Here is a tiny trained network, its code and every weight. The questions are about switching its units off for an input and a target symbol, where a switched-off unit gives its printed mean instead of its output.

import numpy as np


def w(rows, s, z=0):
    codes = np.array(rows[::2]) - 128.0
    scale = np.full(codes.shape[1], s)
    scale[-1] = z or s
    return codes * scale


def f(y):
    return y / 2 * (1 + np.tanh(0.7978845608 * (y + 0.044715 * y**3)))


def softmax(a):
    e = np.exp(a - a.max(-1, keepdims=True))
    return e / e.sum(-1, keepdims=True)


def log_softmax(a):
    a = a - a.max(-1, keepdims=True)
    return a - np.log(np.exp(a).sum(-1, keepdims=True))


def net(x, mask):
    ids = ['ΛΠΣαβδεζηθξφψ'.index(c) for c in x.split()]
    T = len(ids)
    res = E[ids] + P[:T]
    u = 0
    for l in range(2):
        q, k, v = (res @ M[l].T for M in (Q, K, V))
        z = softmax(np.where(np.tri(T) > 0, q @ k.T / 4**0.5, -1e9)) @ v
        res = res + np.where(mask[u], z, O[l][:, -1]) @ O[l][:, :-1]
        u += 1
        y = f(res @ A[l][:, :-1].T + A[l][:, -1])
        res = res + np.where(mask[u : u + 12], y, B[l][:, -1]) @ B[l][:, :-1]
        u += 12
    return log_softmax(res[-1] @ U[:, :-1].T + U[:, -1])


Q, K, V, O, A, B = {}, {}, {}, {}, {}, {}
E = w([
[135,95,165,128,140,62,35,198,122],'Λ',
[136,105,156,137,179,174,63,196,175],'Π',
[150,109,143,92,194,159,96,203,67],'Σ',
[144,210,255,150,124,98,126,75,98],'α',
[168,113,182,98,201,21,221,63,241],'β',
[75,154,120,163,44,157,61,44,48],'δ',
[80,159,111,196,240,144,96,185,150],'ε',
[67,71,24,138,91,132,194,56,163],'ζ',
[187,137,94,77,132,38,134,196,24],'η',
[207,156,107,133,119,136,133,188,131],'θ',
[16,55,207,115,123,11,162,73,95],'ξ',
[170,155,106,148,107,144,44,166,112],'φ',
[186,123,143,196,86,118,70,162,216],'ψ',
],0.0085)
P = w([
[127,114,117,193,147,96,126,199,108],'0',
[119,137,115,177,155,112,138,189,112],'1',
[90,138,137,81,84,53,67,152,193],'2',
[195,71,124,213,185,131,92,95,67],'3',
[116,161,130,161,161,154,149,144,106],'4',
[109,126,163,56,75,111,73,113,173],'5',
[208,76,132,211,175,141,105,46,56],'6',
[101,175,140,147,159,180,174,106,101],'7',
[102,133,190,38,67,156,95,74,159],'8',
[218,88,134,206,168,158,129,1,46],'9',
],0.0079)
Q[0] = w([
[174,75,136,219,134,156,71,53,38],'0.h0',
[105,50,53,137,102,131,143,55,110],'0.h0',
[184,46,117,166,179,99,146,53,113],'0.h0',
[169,85,169,190,168,96,131,6,106],'0.h0',
],0.012)
K[0] = w([
[104,157,155,90,95,176,139,25,115],'0.h0',
[72,91,79,140,84,116,163,67,116],'0.h0',
[114,122,146,90,134,123,205,18,140],'0.h0',
[113,165,168,134,139,125,189,1,124],'0.h0',
],0.014)
V[0] = w([
[11,52,74,178,87,164,149,99,139],'0.h0',
[81,45,132,116,73,80,214,103,108],'0.h0',
[108,90,1,140,84,197,36,143,93],'0.h0',
[190,35,66,83,197,126,173,161,202],'0.h0',
],0.0067)
O[0] = w([
[90,56,74,160,155,141,64,16,131,255],'0.h0',
[156,55,131,91,134,81,141,1,104,221],'0.h0',
[68,140,12,101,121,150,28,154,135,76],'0.h0',
[188,41,118,39,164,200,151,181,184,81],'0.h0',
],0.0065,0.00068)
A[0] = w([
[37,127,186,78,123,109,71,184,165,246],'0.n0',
[80,106,124,78,77,94,143,15,187,188],'0.n1',
[120,123,92,209,182,137,161,103,119,244],'0.n2',
[146,186,108,222,200,252,115,189,179,161],'0.n3',
[131,147,105,63,74,102,107,191,102,252],'0.n4',
[206,223,169,169,97,98,167,193,89,211],'0.n5',
[95,162,125,143,76,119,62,82,97,107],'0.n6',
[98,197,74,195,131,146,62,164,1,174],'0.n7',
[154,206,110,155,216,172,211,172,62,154],'0.n8',
[117,53,173,78,171,144,127,175,62,252],'0.n9',
[109,91,163,204,137,88,108,91,36,200],'0.n10',
[105,161,155,82,54,122,87,92,151,211],'0.n11',
],0.007,0.0035)
B[0] = w([
[84,150,207,72,198,92,56,105,169,214],'0.n0',
[109,146,84,29,103,162,136,85,128,231],'0.n1',
[112,98,86,217,188,115,154,81,134,224],'0.n2',
[95,108,134,160,129,227,122,159,242,207],'0.n3',
[166,195,125,49,122,94,131,96,162,191],'0.n4',
[174,176,120,133,63,88,218,125,205,242],'0.n5',
[158,173,128,119,97,173,70,130,87,172],'0.n6',
[137,254,69,146,168,134,111,181,109,233],'0.n7',
[127,121,128,119,108,168,253,251,112,189],'0.n8',
[190,146,153,55,239,119,164,133,144,204],'0.n9',
[134,179,136,143,193,69,109,71,88,253],'0.n10',
[125,144,143,75,62,128,39,99,135,173],'0.n11',
],0.0059,0.0056)
Q[1] = w([
[131,89,22,78,132,179,170,116,217],'1.h0',
[35,178,249,62,28,20,163,150,215],'1.h0',
[169,6,203,137,255,51,140,58,96],'1.h0',
[181,210,198,170,115,78,179,182,252],'1.h0',
],0.0043)
K[1] = w([
[160,18,46,129,94,228,203,153,191],'1.h0',
[202,123,204,192,214,2,142,242,211],'1.h0',
[82,88,207,36,168,141,158,21,102],'1.h0',
[221,163,214,120,101,188,104,176,172],'1.h0',
],0.0047)
V[1] = w([
[204,140,196,162,171,125,99,150,58],'1.h0',
[2,47,107,84,188,106,209,138,118],'1.h0',
[120,129,46,147,62,191,106,93,21],'1.h0',
[182,95,14,144,74,168,168,131,191],'1.h0',
],0.0053)
O[1] = w([
[104,207,217,102,99,124,125,173,107,106],'1.h0',
[99,30,104,82,142,160,178,69,54,111],'1.h0',
[219,109,119,136,120,140,54,197,66,3],'1.h0',
[172,87,1,115,90,132,170,164,231,134],'1.h0',
],0.0057,0.0048)
A[1] = w([
[84,77,149,246,51,218,146,153,190,90],'1.n0',
[197,82,84,85,71,148,187,146,146,123],'1.n1',
[91,100,71,89,27,125,114,41,137,218],'1.n2',
[166,109,74,197,122,115,247,152,107,206],'1.n3',
[51,122,131,96,204,193,199,174,119,19],'1.n4',
[126,176,107,252,73,153,131,143,132,162],'1.n5',
[223,146,114,36,65,83,151,109,102,198],'1.n6',
[73,71,114,148,177,239,102,135,155,105],'1.n7',
[157,170,33,89,124,207,198,254,93,2],'1.n8',
[175,175,170,83,88,167,104,196,171,113],'1.n9',
[210,59,206,108,135,190,208,169,165,119],'1.n10',
[143,121,209,113,155,40,154,95,57,97],'1.n11',
],0.0062,0.0029)
B[1] = w([
[108,36,145,155,17,63,100,113,194,169],'1.n0',
[215,89,184,71,76,160,44,137,103,196],'1.n1',
[115,185,165,120,197,98,145,197,193,253],'1.n2',
[178,86,115,159,140,17,209,97,76,254],'1.n3',
[111,101,164,91,158,145,124,215,67,196],'1.n4',
[118,79,74,198,57,151,119,174,118,216],'1.n5',
[38,104,206,96,129,90,40,235,131,201],'1.n6',
[115,40,145,65,99,126,71,205,91,199],'1.n7',
[113,149,50,55,85,161,199,109,3,201],'1.n8',
[112,112,106,60,118,185,105,58,134,241],'1.n9',
[238,97,225,112,128,175,71,156,144,208],'1.n10',
[85,101,155,156,61,215,100,93,118,238],'1.n11',
],0.0064,0.0067)
U = w([
[83,233,134,111,253,53,140,123,222,252],'Λ',
[111,79,203,59,78,218,22,180,150,100],'Π',
[154,177,116,93,212,231,168,154,80,56],'Σ',
[111,160,136,206,113,37,206,123,130,142],'α',
[216,98,212,152,149,125,135,141,129,76],'β',
[163,151,136,187,160,132,82,181,96,159],'δ',
[39,71,119,163,104,87,145,215,78,70],'ε',
[178,80,44,119,202,69,115,96,122,202],'ζ',
[124,167,105,75,127,16,171,158,43,6],'η',
[202,114,102,86,20,150,142,87,106,34],'θ',
[88,110,134,158,141,199,157,55,80,145],'ξ',
[94,175,26,136,106,221,181,74,146,102],'φ',
[129,62,120,193,37,109,104,104,202,54],'ψ',
],0.005,0.0038)

Each question gives the input, a string of symbols that net reads in full, and the target symbol t.
The units are the heads (4 rows each of Q, K, V and O) and the neurons (one row each of A and B). Each row of codes is followed by its name. A weight is (code - 128) times the scale printed after its matrix; where a second scale follows, it is the last column's (O, A, B and U).
mask holds one flag per unit, layer by layer, with each layer's heads first. A switched-off unit (its flag False) gives its mean, the last column of its rows in O or B, instead of its output. The means were averaged over made-up inputs and are rounded, as every weight is.
A unit's drop is (log p(t) with every unit on - log p(t) with that unit switched off) / (log p(t) with every unit on - log p(t) with every unit switched off).
The circuit of an input: a set's keep is (log p(t) with only the set's units on - log p(t) with every unit switched off) / (log p(t) with every unit on - log p(t) with every unit switched off). Starting from the 12 units with the biggest drops (on a tie, the unit counted first), units are removed one at a time, each time the one whose removal leaves the highest keep (on an exact tie, the one counted first), for as long as the keep stays at least 0.8.
circuit, biggest first: the units of the circuit, biggest drop first
most important unit: the unit with the biggest drop
top k neurons: the k neurons with the biggest drops, biggest first
k most important neurons of layer l: the k neurons of layer l with the biggest drops, biggest first
drop when u is switched off: that unit's drop, to one decimal
input ζ α ζ Σ Π α η β, target β: circuit, biggest first -> (0.h0; 1.n10; 0.n8)
input Π ζ φ η φ φ δ δ β ψ, target β: circuit, biggest first -> (0.h0; 1.n10)
input δ ζ ε δ ε ζ, target Π: top 2 neurons -> (0.n1; 1.n1)
input Λ Π δ φ η ψ η Σ δ, target Π: circuit, biggest first -> (0.n11; 1.n3; 0.n2)
input ε Π ζ ψ Λ Π ε ζ Σ, target Λ: top 4 neurons -> (0.n0; 1.n1; 1.n11; 0.n4)
input ξ Λ η ξ Π, target Π: circuit, biggest first -> (0.n3; 0.h0; 1.n7; 1.n3)
input φ ψ ζ Σ ζ Λ, target Λ: most important neuron of layer 0 -> (0.n0)
input δ Π ζ Π Π Λ δ ξ, target ξ: 2 most important neurons of layer 0 -> (0.n10; 0.n5)
input Λ α φ ψ, target α: 2 most important neurons of layer 0 -> (0.n5; 0.n10)
input Λ ε ζ θ ζ ζ ζ ψ β Λ, target β: circuit, biggest first -> (0.h0; 1.n10; 0.n9)
input η δ ζ β ε φ Π β, target β: 2 most important neurons of layer 1 -> (1.n10; 1.n3)
input φ φ θ, target Λ: top 3 neurons -> (0.n0; 0.n4; 1.n11)
input ε δ ξ α δ δ ε δ, target δ: top 2 neurons -> (0.n7; 0.n6)
input ζ ξ η Λ Π ζ, target Π: 3 most important neurons of layer 1 -> (1.n1; 1.n6; 1.n3)
input ξ ξ ε ζ ψ Σ ξ θ ε ε, target ξ: 2 most important neurons of layer 0 -> (0.n10; 0.n5)
input ζ β ε δ φ Λ ψ φ, target φ: top 2 neurons -> (0.n7; 1.n8)
input ε φ Λ Π δ θ, target Λ: 4 most important neurons of layer 1 -> (1.n11; 1.n7; 1.n5; 1.n10)
input ζ α α δ δ ξ θ, target ξ: 2 most important neurons of layer 1 -> (1.n11; 1.n2)
input β β ε ζ Π ζ ζ θ θ ξ, target ξ: most important unit -> 1.n11
input Π α Π ε Σ β Π, target β: most important unit -> 0.h0
input Σ β ψ η, target β: top 2 neurons -> (1.n10; 1.n3)
input Σ α η θ η Λ Λ ζ δ Λ, target δ: 2 most important neurons of layer 0 -> (0.n6; 0.n7)
input ζ Π ψ Π β φ ψ Σ, target Σ: 3 most important neurons of layer 0 -> (0.n9; 0.n8; 0.n7)
input ζ Σ α ζ ζ Π δ ε, target ε: 2 most important neurons of layer 0 -> (0.n3; 0.n8)
input ζ Λ Λ ε η θ Π η, target η: 2 most important neurons of layer 0 -> (0.n8; 0.n5)
input η φ Λ φ ε Σ Π, target Π: top 2 neurons -> (0.n3; 1.n7)
input ζ α θ η δ ζ Π, target ζ: most important unit -> 1.h0
input φ Σ ε θ ζ Π, target Λ: 2 most important neurons of layer 0 -> (0.n0; 0.n4)
input η ψ η Λ β ε ψ ε, target ε: 2 most important neurons of layer 1 -> (1.n0; 1.n4)
input β ζ φ φ Λ η Λ Λ δ, target Λ: drop when 1.n2 is switched off -> 0.3
